Below is a small trained network, with its code and all its weights. Each question gives an input and a target symbol and asks what happens when units are switched off, that is, made to give their printed mean instead of their output.

import numpy as np


def w(rows, s, z=0):
    codes = np.array(rows[::2]) - 128.0
    scale = np.full(codes.shape[1], s)
    scale[-1] = z or s
    return codes * scale


def f(y):
    return np.maximum(y, 0)


def softmax(a):
    e = np.exp(a - a.max(-1, keepdims=True))
    return e / e.sum(-1, keepdims=True)


def log_softmax(a):
    a = a - a.max(-1, keepdims=True)
    return a - np.log(np.exp(a).sum(-1, keepdims=True))


def net(x, mask):
    ids = ['Ωαελσφ'.index(c) for c in x.split()]
    T = len(ids)
    res = E[ids] + P[:T]
    r = res
    for j in range(2):
        rows = slice(2 * j, 2 * j + 2)
        q, k, v = (r @ M[0][rows].T for M in (Q, K, V))
        z = softmax(np.where(np.tri(T) > 0, q @ k.T / 2**0.5, -1e9)) @ v
        o = O[0][rows]
        res = res + np.where(mask[j], z, o[:, -1]) @ o[:, :-1]
    y = f(res @ A[0][:, :-1].T + A[0][:, -1])
    res = res + np.where(mask[2:14], y, B[0][:, -1]) @ B[0][:, :-1]
    return log_softmax(res[-1] @ U[:, :-1].T + U[:, -1])


Q, K, V, O, A, B = {}, {}, {}, {}, {}, {}
E = w([
[172,165,188,113],'Ω',
[204,100,188,73],'α',
[161,168,122,78],'ε',
[127,243,66,142],'λ',
[213,184,111,149],'σ',
[5,193,164,86],'φ',
],0.017)
P = w([
[233,117,2,25],'0',
[115,209,201,191],'1',
[123,217,196,199],'2',
[115,208,191,197],'3',
[119,205,176,197],'4',
[102,230,176,208],'5',
[101,225,173,188],'6',
[116,211,173,199],'7',
[106,211,157,191],'8',
[120,208,174,205],'9',
[117,223,161,199],'10',
[129,226,143,213],'11',
[126,211,149,223],'12',
],0.0069)
Q[0] = w([
[77,59,97,152],'H0',
[66,72,120,146],'H0',
[6,47,96,124],'H1',
[155,37,53,156],'H1',
],0.012)
K[0] = w([
[69,111,217,221],'H0',
[93,147,230,252],'H0',
[42,141,154,226],'H1',
[135,50,199,174],'H1',
],0.013)
V[0] = w([
[192,85,210,198],'H0',
[35,248,221,167],'H0',
[102,75,202,36],'H1',
[111,124,76,140],'H1',
],0.014)
O[0] = w([
[187,143,81,14,83],'H0',
[103,254,197,200,2],'H0',
[5,189,105,82,138],'H1',
[107,102,114,165,105],'H1',
],0.012,0.013)
A[0] = w([
[206,218,125,66,172],'N0',
[183,172,139,64,58],'N1',
[139,90,42,216,253],'N2',
[219,137,160,210,132],'N3',
[194,184,136,167,142],'N4',
[199,59,154,155,190],'N5',
[253,178,117,51,175],'N6',
[160,157,140,140,67],'N7',
[189,176,162,109,174],'N8',
[130,117,189,95,231],'N9',
[158,254,190,146,76],'N10',
[174,57,138,116,87],'N11',
],0.0095,0.0043)
B[0] = w([
[63,107,239,168,190],'N0',
[92,121,151,191,174],'N1',
[140,119,254,89,201],'N2',
[139,149,65,143,188],'N3',
[64,129,93,133,161],'N4',
[122,184,155,115,228],'N5',
[40,185,61,92,249],'N6',
[145,111,159,171,139],'N7',
[41,90,129,153,165],'N8',
[98,180,50,174,172],'N9',
[180,51,62,62,191],'N10',
[169,143,120,126,227],'N11',
],0.0081,0.015)
U = w([
[244,190,137,101,136],'Ω',
[202,163,181,170,119],'α',
[164,63,105,115,3],'ε',
[183,88,82,196,118],'λ',
[167,1,215,127,154],'σ',
[102,216,206,107,180],'φ',
],0.0081,0.0055)

Each question gives the input, a string of symbols that net reads in full, and the target symbol t.
The units are the heads (2 rows each of Q, K, V and O) and the neurons (one row each of A and B). Each row of codes is followed by its name. A weight is (code - 128) times the scale printed after its matrix; where a second scale follows, it is the last column's (O, A, B and U).
mask holds one flag per unit, heads first, then neurons. A switched-off unit (its flag False) gives its mean, the last column of its rows in O or B, instead of its output. The means were averaged over made-up inputs and are rounded, as every weight is.
A unit's drop is (log p(t) with every unit on - log p(t) with that unit switched off) / (log p(t) with every unit on - log p(t) with every unit switched off).
The circuit of an input: a set's keep is (log p(t) with only the set's units on - log p(t) with every unit switched off) / (log p(t) with every unit on - log p(t) with every unit switched off). Starting from the 12 units with the biggest drops (on a tie, the unit counted first), units are removed one at a time, each time the one whose removal leaves the highest keep (on an exact tie, the one counted first), for as long as the keep stays at least 0.8.
circuit, biggest first: the units of the circuit, biggest drop first
most important unit: the unit with the biggest drop
k most important neurons: the k neurons with the biggest drops, biggest first
which heads matter: for each layer, one digit per head in row order, 1 if its drop is at least 0.15 and else 0, layers parted by /
drop when u is switched off: that unit's drop, to one decimal
input φ α α α Ω ε Ω ε α Ω ε σ, target λ: most important unit -> N10
input Ω σ ε α, target φ: 2 most important neurons -> [N10 N6]
input λ Ω ε φ ε σ ε Ω, target α: circuit, biggest first -> [H0 H1 N5]
input φ Ω Ω Ω α ε ε Ω Ω φ σ ε, target λ: 2 most important neurons -> [N10 N3]
input φ σ Ω σ λ, target λ: which heads matter -> 10
input φ Ω σ Ω ε Ω λ λ Ω ε σ, target λ: 3 most important neurons -> [N10 N3 N4]
input α Ω α ε λ Ω Ω α Ω Ω ε σ φ, target λ: 2 most important neurons -> [N10 N3]
input λ Ω λ, target α: 3 most important neurons -> [N2 N3 N5]
input φ Ω Ω λ ε ε ε α ε α, target λ: 3 most important neurons -> [N10 N3 N2]
input ε φ Ω α ε Ω λ Ω α σ λ Ω, target σ: 2 most important neurons -> [N6 N2]
input ε λ Ω Ω λ σ, target σ: drop when H0 is switched off -> 0.7
input λ Ω Ω ε ε α λ Ω Ω ε σ Ω σ, target α: 2 most important neurons -> [N2 N3]
input λ ε λ Ω Ω Ω Ω σ Ω σ, target α: drop when N2 is switched off -> 0.5
input α ε Ω ε α α α Ω λ ε Ω Ω σ, target ε: drop when H1 is switched off -> 0.4
input ε σ λ Ω ε ε ε ε ε φ λ, target σ: most important neuron -> [N2]
